Here is a tiny trained network, its code and every weight. The questions are about switching its units off for an input and a target symbol, where a switched-off unit gives its printed mean instead of its output.

import numpy as np


def w(rows, s, z=0):
    codes = np.array(rows[::2]) - 128.0
    scale = np.full(codes.shape[1], s)
    scale[-1] = z or s
    return codes * scale


def f(y):
    return np.maximum(y, 0)


def softmax(a):
    e = np.exp(a - a.max(-1, keepdims=True))
    return e / e.sum(-1, keepdims=True)


def log_softmax(a):
    a = a - a.max(-1, keepdims=True)
    return a - np.log(np.exp(a).sum(-1, keepdims=True))


def net(x, mask):
    ids = ['αβγδεζηθμξπστφψω'.index(c) for c in x.split()]
    T = len(ids)
    res = E[ids] + P[:T]
    q, k, v = (res @ M[0].T for M in (Q, K, V))
    z = softmax(np.where(np.tri(T) > 0, q @ k.T / 3**0.5, -1e9)) @ v
    res = res + np.where(mask[0], z, O[0][:, -1]) @ O[0][:, :-1]
    y = f(res @ A[0][:, :-1].T + A[0][:, -1])
    res = res + np.where(mask[1:13], y, B[0][:, -1]) @ B[0][:, :-1]
    return log_softmax(res[-1] @ U[:, :-1].T + U[:, -1])


Q, K, V, O, A, B = {}, {}, {}, {}, {}, {}
E = w([
[136,225,126,137],'α',
[26,168,169,156],'β',
[110,175,180,103],'γ',
[118,181,177,88],'δ',
[114,247,105,121],'ε',
[178,229,130,111],'ζ',
[113,189,167,118],'η',
[92,177,183,108],'θ',
[79,206,153,121],'μ',
[39,155,232,3],'ξ',
[217,239,149,71],'π',
[125,176,172,98],'σ',
[79,152,174,101],'τ',
[163,185,194,67],'φ',
[148,145,232,69],'ψ',
[120,175,178,79],'ω',
],0.008)
P = w([
[94,182,119,221],'0',
[193,158,149,83],'1',
[125,53,90,146],'2',
[66,189,152,111],'3',
[157,92,175,58],'4',
[119,73,61,127],'5',
[36,201,162,103],'6',
[129,73,208,78],'7',
[132,82,51,118],'8',
[4,207,170,131],'9',
[118,60,249,109],'10',
[147,94,46,115],'11',
],0.017)
Q[0] = w([
[76,237,209,102],'H0',
[105,197,1,255],'H0',
[33,199,165,202],'H0',
],0.0085)
K[0] = w([
[90,254,142,234],'H0',
[243,26,42,150],'H0',
[186,105,180,244],'H0',
],0.0064)
V[0] = w([
[143,243,34,142],'H0',
[255,191,114,110],'H0',
[172,74,239,89],'H0',
],0.0082)
O[0] = w([
[21,71,173,119,255],'H0',
[123,50,250,141,67],'H0',
[215,174,177,184,52],'H0',
],0.012,0.0046)
A[0] = w([
[79,105,116,209,158],'N0',
[206,61,73,233,152],'N1',
[212,67,87,157,125],'N2',
[139,19,70,93,227],'N3',
[70,126,19,111,2],'N4',
[62,131,101,84,161],'N5',
[110,100,215,112,207],'N6',
[122,195,67,100,204],'N7',
[141,104,122,207,220],'N8',
[118,172,94,51,154],'N9',
[181,124,10,82,213],'N10',
[48,105,144,110,108],'N11',
],0.011,0.006)
B[0] = w([
[121,153,159,57,161],'N0',
[81,151,67,153,146],'N1',
[132,123,91,133,143],'N2',
[148,127,70,219,177],'N3',
[246,125,104,133,167],'N4',
[162,131,162,135,250],'N5',
[124,140,94,75,218],'N6',
[108,94,178,156,193],'N7',
[75,83,133,141,141],'N8',
[120,142,147,190,206],'N9',
[113,81,161,91,182],'N10',
[160,122,74,142,246],'N11',
],0.012,0.015)
U = w([
[109,93,37,162,182],'α',
[182,99,105,182,190],'β',
[143,145,129,130,78],'γ',
[139,140,137,122,90],'δ',
[222,147,68,88,1],'ε',
[152,64,132,53,60],'ζ',
[158,121,122,105,67],'η',
[155,143,156,110,137],'θ',
[192,139,137,92,171],'μ',
[120,231,148,217,170],'ξ',
[74,90,155,69,61],'π',
[142,142,138,116,125],'σ',
[214,49,176,159,126],'τ',
[75,177,127,114,118],'φ',
[67,92,255,129,181],'ψ',
[133,157,134,122,123],'ω',
],0.01,0.0036)

Each question gives the input, a string of symbols that net reads in full, and the target symbol t.
The units are the heads (3 rows each of Q, K, V and O) and the neurons (one row each of A and B). Each row of codes is followed by its name. A weight is (code - 128) times the scale printed after its matrix; where a second scale follows, it is the last column's (O, A, B and U).
mask holds one flag per unit, heads first, then neurons. A switched-off unit (its flag False) gives its mean, the last column of its rows in O or B, instead of its output. The means were averaged over made-up inputs and are rounded, as every weight is.
A unit's drop is (log p(t) with every unit on - log p(t) with that unit switched off) / (log p(t) with every unit on - log p(t) with every unit switched off).
The circuit of an input: a set's keep is (log p(t) with only the set's units on - log p(t) with every unit switched off) / (log p(t) with every unit on - log p(t) with every unit switched off). Starting from the 12 units with the biggest drops (on a tie, the unit counted first), units are removed one at a time, each time the one whose removal leaves the highest keep (on an exact tie, the one counted first), for as long as the keep stays at least 0.8.
circuit, biggest first: the units of the circuit, biggest drop first
k most important neurons: the k neurons with the biggest drops, biggest first
input ξ η μ γ, target ξ: circuit, biggest first => (H0, N10, N9)
input ε σ δ ε α ξ ξ ξ γ ε τ, target α: circuit, biggest first => (H0, N3)
input θ ψ β ε ω, target α: circuit, biggest first => (H0, N3, N11)
input π ε ζ ξ ξ ξ μ, target π: circuit, biggest first => (H0, N6)
input ξ η ξ η π π π, target ξ: circuit, biggest first => (N9, N10)
input ξ ε ξ φ ω π ε ζ μ ε φ, target α: circuit, biggest first => (H0, N3)
input ε ξ ξ ε ξ, target α: circuit, biggest first => (N3, H0, N11)
input ξ τ τ γ, target ξ: circuit, biggest first => (H0, N9, N6)
input ζ ξ ξ φ ξ β ε ξ, target α: circuit, biggest first => (H0, N3, N11)
input ω ε ψ, target α: 2 most important neurons => (N3, N5)
input ε β ψ ψ θ ω β, target ε: 2 most important neurons => (N11, N4)
input φ ξ ψ ω ξ ξ ε φ, target α: circuit, biggest first => (H0, N3, N11)
input ε φ η β ψ τ τ, target ε: 2 most important neurons => (N11, N4)
input π ξ ψ, target α: 2 most important neurons => (N1, N5)
input ξ ξ π ψ μ ξ ξ θ ξ ξ, target ξ: circuit, biggest first => (H0, N9)
input π δ ξ ω β ξ φ, target π: 3 most important neurons => (N6, N4, N3)
input π σ φ ξ ζ, target ψ: 2 most important neurons => (N11, N10)
input π ξ γ θ, target π: 2 most important neurons => (N4, N6)
input ξ ξ σ ε ζ ζ ω, target ξ: circuit, biggest first => (N9, N10)
input ε ξ ε ε π φ τ ξ δ ξ π, target ψ: 4 most important neurons => (N11, N7, N10, N4)
input π ξ ψ ξ ψ, target ψ: 3 most important neurons => (N11, N4, N10)
input ε α τ π μ ε ξ η, target ψ: 2 most important neurons => (N11, N4)
input ω ξ ε ξ ψ ξ ξ ε, target ψ: 3 most important neurons => (N11, N7, N10)
input σ ε ξ ξ π, target ψ: 4 most important neurons => (N11, N10, N7, N4)
